Below is a small trained network, with its code and all its weights. Each question gives an input and a class and asks what happens when units are switched off, that is, made to give their printed mean instead of their output.

import numpy as np


def w(rows, s, z=0):
    codes = np.array(rows[::2]) - 128.0
    scale = np.full(codes.shape[1], s)
    scale[-1] = z or s
    return codes * scale


def norm(h):
    return h / np.sqrt((h * h).mean(-1, keepdims=True) + 1e-5)


def f(y):
    return np.maximum(y, 0)


def log_softmax(a):
    a = a - a.max(-1, keepdims=True)
    return a - np.log(np.exp(a).sum(-1, keepdims=True))


def net(x, mask):
    res = np.array(x, float).reshape(1, 5) / 4 @ E
    u = 0
    for l in range(3):
        y = f(norm(res) @ A[l][:, :-1].T + A[l][:, -1])
        res = res + np.where(mask[u : u + 9], y, B[l][:, -1]) @ B[l][:, :-1]
        u += 9
    return log_softmax(norm(res)[-1] @ U[:, :-1].T + U[:, -1])


A, B = {}, {}
E = w([
[103,77,190,131,208,193,175],'x0',
[148,13,75,136,32,169,165],'x1',
[116,142,253,183,87,115,16],'x2',
[172,31,28,126,198,141,74],'x3',
[2,227,150,142,75,78,67],'x4',
],0.0039)
A[0] = w([
[87,138,248,137,84,131,120,71],'L0N1',
[124,74,54,133,125,124,70,108],'L0N2',
[23,160,105,128,76,132,161,113],'L0N3',
[107,140,138,131,177,143,118,83],'L0N4',
[122,43,151,130,211,154,152,161],'L0N5',
[93,197,130,123,150,110,119,80],'L0N6',
[136,121,150,139,83,116,56,93],'L0N7',
[97,60,139,135,40,138,122,181],'L0N8',
[181,75,78,120,109,134,165,3],'L0N9',
],0.018,0.004)
B[0] = w([
[66,162,141,167,212,230,116,249],'L0N1',
[152,112,63,66,229,142,104,204],'L0N2',
[46,119,127,74,133,16,147,220],'L0N3',
[127,171,151,119,115,101,129,163],'L0N4',
[223,58,152,118,180,65,157,234],'L0N5',
[184,220,125,133,97,146,167,203],'L0N6',
[107,142,146,169,100,136,46,197],'L0N7',
[132,120,117,142,1,131,175,210],'L0N8',
[112,149,123,163,85,200,204,201],'L0N9',
],0.02,0.012)
A[1] = w([
[188,56,70,139,56,145,132,49],'L1N1',
[193,71,68,73,112,91,148,54],'L1N2',
[130,63,110,114,116,175,178,31],'L1N3',
[103,94,133,84,2,53,120,78],'L1N4',
[146,94,64,121,169,172,7,4],'L1N5',
[163,27,121,133,101,191,179,56],'L1N6',
[125,87,101,108,140,172,31,6],'L1N7',
[122,38,193,192,130,121,171,65],'L1N8',
[130,87,156,180,80,92,108,127],'L1N9',
],0.015,0.003)
B[1] = w([
[115,179,83,201,173,102,204,210],'L1N1',
[42,115,191,206,134,159,156,253],'L1N2',
[195,120,90,198,109,135,119,205],'L1N3',
[149,101,99,106,50,41,46,201],'L1N4',
[153,83,82,4,87,181,89,183],'L1N5',
[136,89,51,205,136,125,133,247],'L1N6',
[191,174,118,44,155,221,150,161],'L1N7',
[88,95,36,97,152,141,137,195],'L1N8',
[85,195,116,78,192,155,144,149],'L1N9',
],0.019,0.0082)
A[2] = w([
[68,128,164,173,119,169,66,27],'L2N1',
[77,134,134,114,129,202,87,71],'L2N2',
[247,165,240,154,72,110,141,38],'L2N3',
[94,158,181,190,100,180,36,74],'L2N4',
[78,145,202,124,103,147,91,66],'L2N5',
[150,153,152,138,172,56,7,101],'L2N6',
[121,127,168,166,155,166,117,91],'L2N7',
[133,83,219,104,242,81,84,97],'L2N8',
[126,67,174,71,198,90,116,5],'L2N9',
],0.017,0.0025)
B[2] = w([
[112,115,167,202,139,142,28,223],'L2N1',
[103,78,139,99,99,213,93,240],'L2N2',
[250,112,210,164,35,216,157,161],'L2N3',
[27,52,245,167,79,127,132,255],'L2N4',
[124,140,161,164,192,193,138,215],'L2N5',
[94,67,89,143,38,132,158,179],'L2N6',
[141,76,119,180,58,92,130,204],'L2N7',
[224,108,182,22,152,47,90,210],'L2N8',
[145,142,141,165,218,52,7,179],'L2N9',
],0.018,0.0076)
U = w([
[76,234,131,95,191,111,191,108],'0',
[191,74,156,91,229,38,86,142],'1',
[76,144,85,102,18,28,109,143],'2',
[134,140,125,146,140,126,89,8],'3',
[152,55,33,249,152,149,203,146],'4',
[155,96,76,31,137,222,60,126],'5',
[228,171,210,141,79,141,160,122],'6',
[24,122,221,189,113,229,68,147],'7',
],0.013)

Each question gives the input, the list of numbers given to net, and the class t.
The units are the neurons (one row each of A and B). Each row of codes is followed by its name. A weight is (code - 128) times the scale printed after its matrix; where a second scale follows, it is the last column's (A, B and U).
mask holds one flag per neuron, layer by layer. A switched-off neuron (its flag False) gives its mean, the last column of its row in B, instead of its output. The means were averaged over made-up inputs and are rounded, as every weight is.
A unit's drop is (log p(t) with every unit on - log p(t) with that unit switched off) / (log p(t) with every unit on - log p(t) with every unit switched off).
The circuit of an input: a set's keep is (log p(t) with only the set's units on - log p(t) with every unit switched off) / (log p(t) with every unit on - log p(t) with every unit switched off). Starting from the 12 units with the biggest drops (on a tie, the unit counted first), units are removed one at a time, each time the one whose removal leaves the highest keep (on an exact tie, the one counted first), for as long as the keep stays at least 0.8.
circuit, biggest first: the units of the circuit, biggest drop first
unit that matters most: the unit with the biggest drop
k most important neurons: the k neurons with the biggest drops, biggest first
top k neurons in layer l: the k neurons of layer l with the biggest drops, biggest first
drop of u: that unit's drop, to one decimal
input [1,7,8,6,4], class 5: circuit, biggest first	(L0N2 L1N5)
input [6,-4,-7,-2,7], class 2: circuit, biggest first	(L0N3)
input [-6,0,-3,5,8], class 1: circuit, biggest first	(L0N2 L0N3)
input [-2,-3,4,6,-3], class 1: top 2 neurons in layer 0	(L0N5 L0N1)
input [7,0,-3,-1,8], class 0: circuit, biggest first	(L0N3 L0N1 L0N6)
input [7,-7,-7,2,8], class 2: 3 most important neurons	(L0N3 L0N1 L0N9)
input [0,-8,-5,-1,-5], class 1: 4 most important neurons	(L0N8 L0N9 L0N5 L2N8)
input [3,-1,-1,1,2], class 1: top 2 neurons in layer 0	(L0N5 L0N8)
input [8,-6,-5,3,4], class 6: 2 most important neurons	(L2N3 L0N6)
input [-7,2,4,2,2], class 5: 2 most important neurons	(L0N2 L0N7)
input [-8,-4,2,1,-7], class 5: 2 most important neurons	(L0N8 L0N5)
input [-3,-7,-7,2,-2], class 6: circuit, biggest first	(L1N8 L1N6 L0N1)
input [-1,-3,-5,-8,-5], class 6: 4 most important neurons	(L0N1 L0N3 L1N8 L0N5)
input [-6,-5,-3,3,8], class 2: 2 most important neurons	(L0N1 L0N3)
input [-5,-6,-4,1,4], class 6: circuit, biggest first	(L0N6)
input [1,4,-1,-4,7], class 2: 2 most important neurons	(L0N3 L0N8)
input [-5,-7,-6,3,3], class 6: 2 most important neurons	(L0N6 L0N1)
input [6,4,-5,-8,7], class 2: top 2 neurons in layer 1	(L1N2 L1N4)
input [-3,-8,-5,-7,-2], class 6: 2 most important neurons	(L0N6 L2N3)
input [-2,-6,-7,-5,4], class 2: circuit, biggest first	(L0N3)
input [3,-3,-3,-7,-3], class 1: top 3 neurons in layer 0	(L0N8 L0N9 L0N7)
input [-1,-7,3,5,-3], class 1: 2 most important neurons	(L0N8 L2N8)
input [-3,-1,-6,-7,5], class 2: 2 most important neurons	(L0N3 L1N4)
input [-3,4,-3,-2,5], class 2: drop of L0N6	0.0
input [-3,-3,-3,2,2], class 0: drop of L0N7	0.2
input [7,8,3,3,5], class 4: drop of L0N8	4.3
input [-5,-4,-8,-8,-3], class 2: unit that matters most	L0N1
input [-7,-6,-1,-1,-2], class 6: drop of L0N1	0.2
